Below are the code and all the weights of a small trained network. Each question names an input and a class and asks about switching units off, where a switched-off unit gives its printed mean instead of its output.

import numpy as np


def w(rows, s, z=0):
    codes = np.array(rows[::2]) - 128.0
    scale = np.full(codes.shape[1], s)
    scale[-1] = z or s
    return codes * scale


def f(y):
    return np.maximum(y, 0)


def log_softmax(a):
    a = a - a.max(-1, keepdims=True)
    return a - np.log(np.exp(a).sum(-1, keepdims=True))


def net(x, mask):
    res = np.array(x, float).reshape(1, 6) / 4 @ E
    y = f(res @ A[0][:, :-1].T + A[0][:, -1])
    res = res + np.where(mask, y, B[0][:, -1]) @ B[0][:, :-1]
    return log_softmax(res[-1] @ U[:, :-1].T + U[:, -1])


A, B = {}, {}
E = w([
[154,187,85,150,102],'x0',
[158,157,87,119,180],'x1',
[247,90,103,72,60],'x2',
[195,127,76,153,53],'x3',
[163,172,112,51,163],'x4',
[171,41,138,135,212],'x5',
],0.011)
A[0] = w([
[133,104,121,221,169,146],'N0',
[118,79,199,101,219,149],'N1',
[82,152,101,203,58,255],'N2',
[68,158,133,75,207,222],'N3',
[153,162,124,71,170,96],'N4',
[81,212,134,187,167,165],'N5',
[205,148,115,203,137,141],'N6',
[125,105,64,116,142,120],'N7',
[73,122,194,130,182,245],'N8',
[77,202,105,188,113,169],'N9',
[89,216,133,188,162,157],'N10',
[248,137,154,27,95,213],'N11',
[158,49,183,78,203,253],'N12',
[179,116,118,198,39,208],'N13',
[169,179,136,74,101,216],'N14',
[105,63,197,151,64,167],'N15',
[100,92,124,143,175,188],'N16',
[173,139,206,139,204,104],'N17',
[198,132,55,93,157,211],'N18',
],0.011,0.0035)
B[0] = w([
[150,146,144,169,150,169],'N0',
[166,59,212,180,228,214],'N1',
[63,201,137,185,45,211],'N2',
[182,91,72,209,190,211],'N3',
[122,108,139,115,153,171],'N4',
[63,135,50,164,176,201],'N5',
[85,183,123,98,79,174],'N6',
[140,82,106,115,112,148],'N7',
[96,60,125,186,220,211],'N8',
[84,178,75,168,124,199],'N9',
[65,151,27,164,178,197],'N10',
[207,76,89,58,82,254],'N11',
[160,71,157,113,142,231],'N12',
[178,186,205,120,2,214],'N13',
[171,119,70,92,85,194],'N14',
[149,172,176,102,117,184],'N15',
[114,100,184,168,177,175],'N16',
[126,136,183,115,202,176],'N17',
[177,80,114,100,113,215],'N18',
],0.0082,0.015)
U = w([
[146,89,173,163,225,134],'0',
[178,114,61,38,95,200],'1',
[76,212,68,166,182,255],'2',
[120,246,191,157,106,74],'3',
],0.011,0.00075)

Each question gives the input, the list of numbers given to net, and the class t.
The units are the neurons (one row each of A and B). Each row of codes is followed by its name. A weight is (code - 128) times the scale printed after its matrix; where a second scale follows, it is the last column's (A, B and U).
mask holds one flag per neuron, in row order. A switched-off neuron (its flag False) gives its mean, the last column of its row in B, instead of its output. The means were averaged over made-up inputs and are rounded, as every weight is.
A unit's drop is (log p(t) with every unit on - log p(t) with that unit switched off) / (log p(t) with every unit on - log p(t) with every unit switched off).
most important unit: the unit with the biggest drop
k most important neurons: the k neurons with the biggest drops, biggest first
drop of u: that unit's drop, to one decimal
input [-4,3,-8,-6,-7,-3], class 2: most important unit -> N10
input [2,-6,-6,-2,2,1], class 2: 3 most important neurons -> [N10; N5; N12]
input [-5,5,-8,-7,7,-5], class 0: 3 most important neurons -> [N1; N8; N3]
input [3,8,-2,4,2,0], class 1: 2 most important neurons -> [N18; N8]
input [4,4,3,4,-8,6], class 3: 2 most important neurons -> [N13; N11]
input [6,-1,-3,4,2,3], class 2: 2 most important neurons -> [N11; N15]
input [1,1,8,-4,2,8], class 1: 2 most important neurons -> [N11; N8]
input [4,-4,-2,4,3,-5], class 3: drop of N8 -> 0.4
input [-4,3,-6,-3,-8,-5], class 2: drop of N4 -> 0.0
input [-2,-3,-7,6,5,2], class 2: drop of N12 -> 0.2
input [7,0,-3,4,3,7], class 1: drop of N18 -> 0.1
